-26 14 1 -9 -6 26 22 16 -6 -9 3 17 -11 33 5 32 12 3 11 8 7 -6 -6 3 -5 2 -10 5 4 34 2 -13 34 | (84)
-15 10 -13 -10 -4 31 10 13 -4 0 5 -8 -10 25 6 13 2 3 8 5 2 -1 0 2 0 23 -7 4 3 28 3 -27 4 | (84)
-8 13 -8 -13 -6 31 10 14 -4 -8 5 0 -12 22 4 17 4 3 11 1 7 -7 -1 1 0 11 -13 5 4 25 1 -28 9 | (79)
-17 15 -7 -10 -7 35 11 15 -4 -8 6 1 -15 37 9 22 -4 3 12 3 8 -4 -2 1 0 15 -11 4 3 25 4 -22 20 | (79)
-23 1 -9 -19 -14 20 15 6 -9 -10 5 -2 -10 25 7 25 18 6 -2 11 2 -4 -4 9 -2 14 3 3 6 29 2 -32 17 | (84)
-11 13 -9 -12 -7 24 11 12 -5 -1 4 2 -12 34 4 15 13 3 3 3 3 -19 -2 3 0 14 -8 4 4 50 1 -17 11 | (84)
-23 12 -5 -17 -16 30 20 10 -4 -7 4 11 -10 31 6 26 11 3 9 9 6 -4 -4 4 -3 9 -7 4 5 40 3 -15 19 | (84)
-15 8 -11 -12 -3 32 9 13 -3 -8 2 -2 -9 29 5 15 -1 3 14 5 7 -2 -1 1 1 21 -9 2 3 37 5 -24 14 | (79)
-7 13 -6 -12 -7 34 8 15 -5 -12 4 0 -15 39 3 13 2 3 13 -1 8 -11 -1 1 0 19 -13 4 1 24 3 -13 12 | (79)
-11 14 -9 -11 -7 32 11 14 -4 -4 3 3 -13 27 5 23 3 2 8 2 6 -5 -1 1 0 19 -11 5 2 22 2 -17 9 | (79)
-12 12 -10 -11 -6 41 4 13 -3 -6 5 -7 -16 15 8 13 0 3 9 2 4 -2 0 1 1 18 -6 3 2 30 2 -22 7 | (79)
-21 2 -12 -17 -10 28 14 11 -7 -4 6 -8 -6 25 6 22 12 5 1 10 0 1 -1 6 0 16 5 2 5 31 3 -29 11 | (84)
-15 15 -7 -7 -6 33 14 15 -5 -6 5 5 -15 20 5 26 2 3 10 2 9 -6 -2 1 -1 4 -11 5 2 33 3 -19 16 | (79)
-22 9 -10 -14 -9 27 12 12 -4 -5 6 1 -12 30 5 22 5 4 4 8 2 -1 -2 4 0 18 -4 2 4 46 3 -32 16 | (84)
-4 13 -10 -10 -6 36 7 13 -4 -22 3 -10 -17 45 0 15 -5 4 10 -5 7 -15 1 0 2 14 -12 3 -1 20 4 -38 10 | (79)
-25 19 1 -18 -11 28 23 17 -5 -10 4 21 -14 35 4 26 5 2 15 6 10 -10 -6 2 -5 -4 -14 6 3 44 4 -1 35 | (79)
-12 12 -14 -11 -3 25 6 12 -2 -4 5 -7 -3 18 6 11 0 3 11 1 4 -10 1 1 2 20 -11 2 2 26 2 -25 9 | (79)
-10 14 -9 -10 -5 43 6 16 -4 -6 6 -7 -16 23 5 11 -4 3 10 1 2 -1 0 1 2 23 -10 3 2 31 3 -25 1 | (79)
-8 12 -5 -14 -11 31 8 13 -4 -4 3 4 -14 23 5 21 16 2 5 2 6 -3 -2 2 -1 12 -10 6 4 35 -1 -18 3 | (84)
-12 6 -10 -17 -8 30 7 10 -4 -2 5 -6 -12 19 6 19 8 3 2 5 1 1 1 4 1 24 -4 4 5 26 1 -28 1 | (84)
-8 12 -4 -6 -7 26 12 14 -4 -6 3 10 -19 22 5 22 9 2 11 0 7 -6 -3 1 -1 8 -16 6 3 35 1 -18 18 | (79)
-9 8 -13 -12 -5 35 6 13 -4 0 3 -8 -13 25 6 17 8 3 5 3 1 1 0 3 2 25 -6 4 2 36 2 -27 5 | (84)
-29 5 -7 -21 -14 24 22 6 -9 -9 6 1 -7 24 7 31 12 5 1 12 3 -3 -4 8 -4 6 5 2 5 32 4 -31 26 | (84)
-8 15 -8 -11 -5 33 5 14 -4 -14 3 -1 -18 43 2 16 3 3 14 -3 8 -14 -1 0 0 9 -9 4 1 32 2 -23 15 | (79)
-13 16 -2 -9 -8 23 16 14 -5 -18 5 11 -14 36 2 22 0 3 20 1 10 -16 -4 1 -3 -6 -15 5 2 32 2 -13 27 | (79)
-30 8 -9 -11 -8 31 18 12 -4 -7 8 3 -8 9 9 20 -2 4 6 13 4 4 -1 6 -1 21 -2 1 3 36 7 -21 26 | (84)
-10 12 -8 -12 -7 34 7 15 -3 -2 3 -2 -14 26 6 17 5 2 9 1 4 -5 -1 1 0 17 -10 4 1 23 1 -20 4 | (79)
-18 17 -3 -9 -10 33 13 15 -4 -7 3 17 -13 31 4 26 8 2 9 1 8 -10 -3 0 -2 6 -10 5 3 11 1 -9 20 | (79)
-6 13 -4 -11 -8 21 11 12 -5 -19 4 -2 -15 48 -1 19 1 3 15 -3 9 -15 -2 0 0 1 -14 5 1 26 2 -26 15 | (79)
2 13 -8 -11 -7 38 1 12 -6 -16 0 -12 -20 44 0 10 1 3 12 -5 6 -16 1 1 3 15 -11 5 1 20 1 -27 -4 | (79)
-22 5 -8 -16 -12 26 17 5 -7 -8 6 2 -8 26 10 23 12 5 0 12 3 0 1 7 -2 14 -5 1 5 30 3 -35 16 | (84)
7 13 -11 -14 -6 17 5 12 -4 -11 4 -9 -13 38 2 14 3 3 9 -4 6 -13 0 0 2 20 -11 5 2 27 2 -28 2 | (79)
0 11 -9 -15 -9 25 8 14 -4 1 2 -2 -13 26 5 20 19 2 -1 1 3 -7 -1 3 1 25 -10 6 5 22 -2 -17 -6 | (84)
-7 15 -9 -10 -3 45 6 13 -4 -16 8 -7 -16 38 2 12 -10 3 15 -1 9 -9 1 1 2 10 -10 3 1 27 5 -37 14 | (79)
-12 17 -12 -12 -5 41 5 0 -4 -4 5 -4 -18 24 5 16 -5 2 10 2 4 -2 1 1 2 22 -9 3 2 26 3 -10 5 | (79)
-12 12 -10 -12 -4 36 9 16 -4 -2 4 -2 -13 23 6 18 3 2 11 5 4 2 -1 3 1 18 -8 3 4 33 3 -22 11 | (84)
-9 12 0 -9 -12 28 12 14 -5 -9 1 12 -16 38 2 21 11 2 14 0 9 -14 -4 0 -2 1 -16 7 3 41 -2 -19 17 | (79)
1 -1 -19 -15 -4 35 -7 7 -2 2 6 -26 -12 10 8 12 4 4 -4 4 -7 9 5 4 7 44 1 0 4 14 3 -40 -25 | (84)
4 0 -24 -15 -6 31 -5 10 -4 3 5 -25 -7 26 7 9 13 4 -9 0 -9 4 5 5 7 45 -3 2 5 13 0 -41 -33 | (84)
-11 18 0 -12 -8 19 15 18 -5 -21 4 8 -17 62 1 26 5 3 18 -1 13 -22 -4 -1 -3 -6 -18 7 2 50 2 -16 25 | (79)
-11 16 -11 -10 -6 25 14 13 -4 -17 5 -7 -14 41 2 24 -4 3 17 -2 9 -13 -1 0 -1 3 -14 3 1 39 4 -24 20 | (79)
9 10 -13 -12 -4 32 -4 11 -3 -9 3 -19 -12 39 2 14 7 3 6 -8 2 -14 2 0 5 23 -11 5 4 17 -1 -32 -17 | (79)
-4 13 -9 -12 -8 35 7 13 -4 -8 3 1 -16 32 3 21 4 3 11 0 6 -11 -1 0 1 13 -12 5 2 28 1 -21 8 | (79)
-14 15 -5 -6 -10 39 12 14 -5 -7 5 8 -11 26 4 23 2 3 13 2 8 -6 -3 1 -1 10 -12 5 2 33 2 -16 20 | (79)
-23 5 -11 -15 -11 32 27 10 -6 -9 6 1 -11 24 7 23 8 2 3 12 1 2 -1 7 -1 16 -3 2 4 26 3 -30 13 | (84)
-15 2 -20 -14 -9 35 8 2 -6 -3 11 -16 -13 23 7 13 4 5 -2 6 1 7 2 5 3 28 2 1 5 25 3 -34 -7 | (84)
-7 14 -8 -11 -8 37 6 14 -6 -4 3 5 -14 38 4 21 6 3 11 1 8 -11 -2 0 -1 14 -14 5 3 35 2 -17 12 | (79)
-7 13 -13 -12 -5 34 7 21 -3 -4 5 -5 -11 23 3 22 0 3 10 0 4 0 0 1 3 21 -11 2 2 26 3 -25 8 | (79)
-14 10 -9 -18 -7 38 8 13 -3 -2 4 -3 -11 21 6 19 8 3 6 5 2 -1 0 2 1 20 -8 4 6 29 2 -21 7 | (84)
0 10 -10 -14 -6 35 1 13 -4 -1 3 -6 -19 22 3 14 7 3 5 -2 2 -3 0 0 2 26 -10 4 3 13 -1 -21 -7 | (79)
0 13 -16 -12 -4 37 -2 15 -4 0 4 -13 -14 19 5 13 3 3 6 0 1 0 2 1 4 31 -8 3 3 16 1 -30 -14 | (79)
-18 14 -5 -12 -5 29 9 14 -1 -4 5 2 -14 29 4 18 4 3 8 3 3 -6 -2 1 0 16 -11 4 3 29 3 -12 13 | (79)
-14 14 -7 -10 -6 35 9 13 -4 -8 6 -2 -11 25 5 16 1 3 11 3 6 -4 -1 1 0 13 -9 3 3 30 3 -27 14 | (79)
-10 2 -11 -16 -8 22 7 13 -3 -4 5 -3 -10 19 6 13 9 3 -63 4 -1 0 0 4 1 18 -4 4 5 33 1 -26 2 | (84)
-14 10 -13 -12 -8 37 6 12 -4 -11 6 -6 -18 34 3 14 -5 3 13 1 6 -7 1 1 2 15 -6 2 2 22 4 -25 9 | (79)
6 15 -3 -10 -9 26 3 9 -5 -20 2 -6 -18 59 0 16 5 3 12 -8 8 -22 -1 -1 1 6 -17 6 2 23 0 -17 12 | (79)
-14 11 -8 -9 -7 40 7 15 -8 -16 6 -6 -16 35 3 14 -8 3 17 2 10 12 0 1 1 10 -10 3 0 29 5 -29 16 | (79)
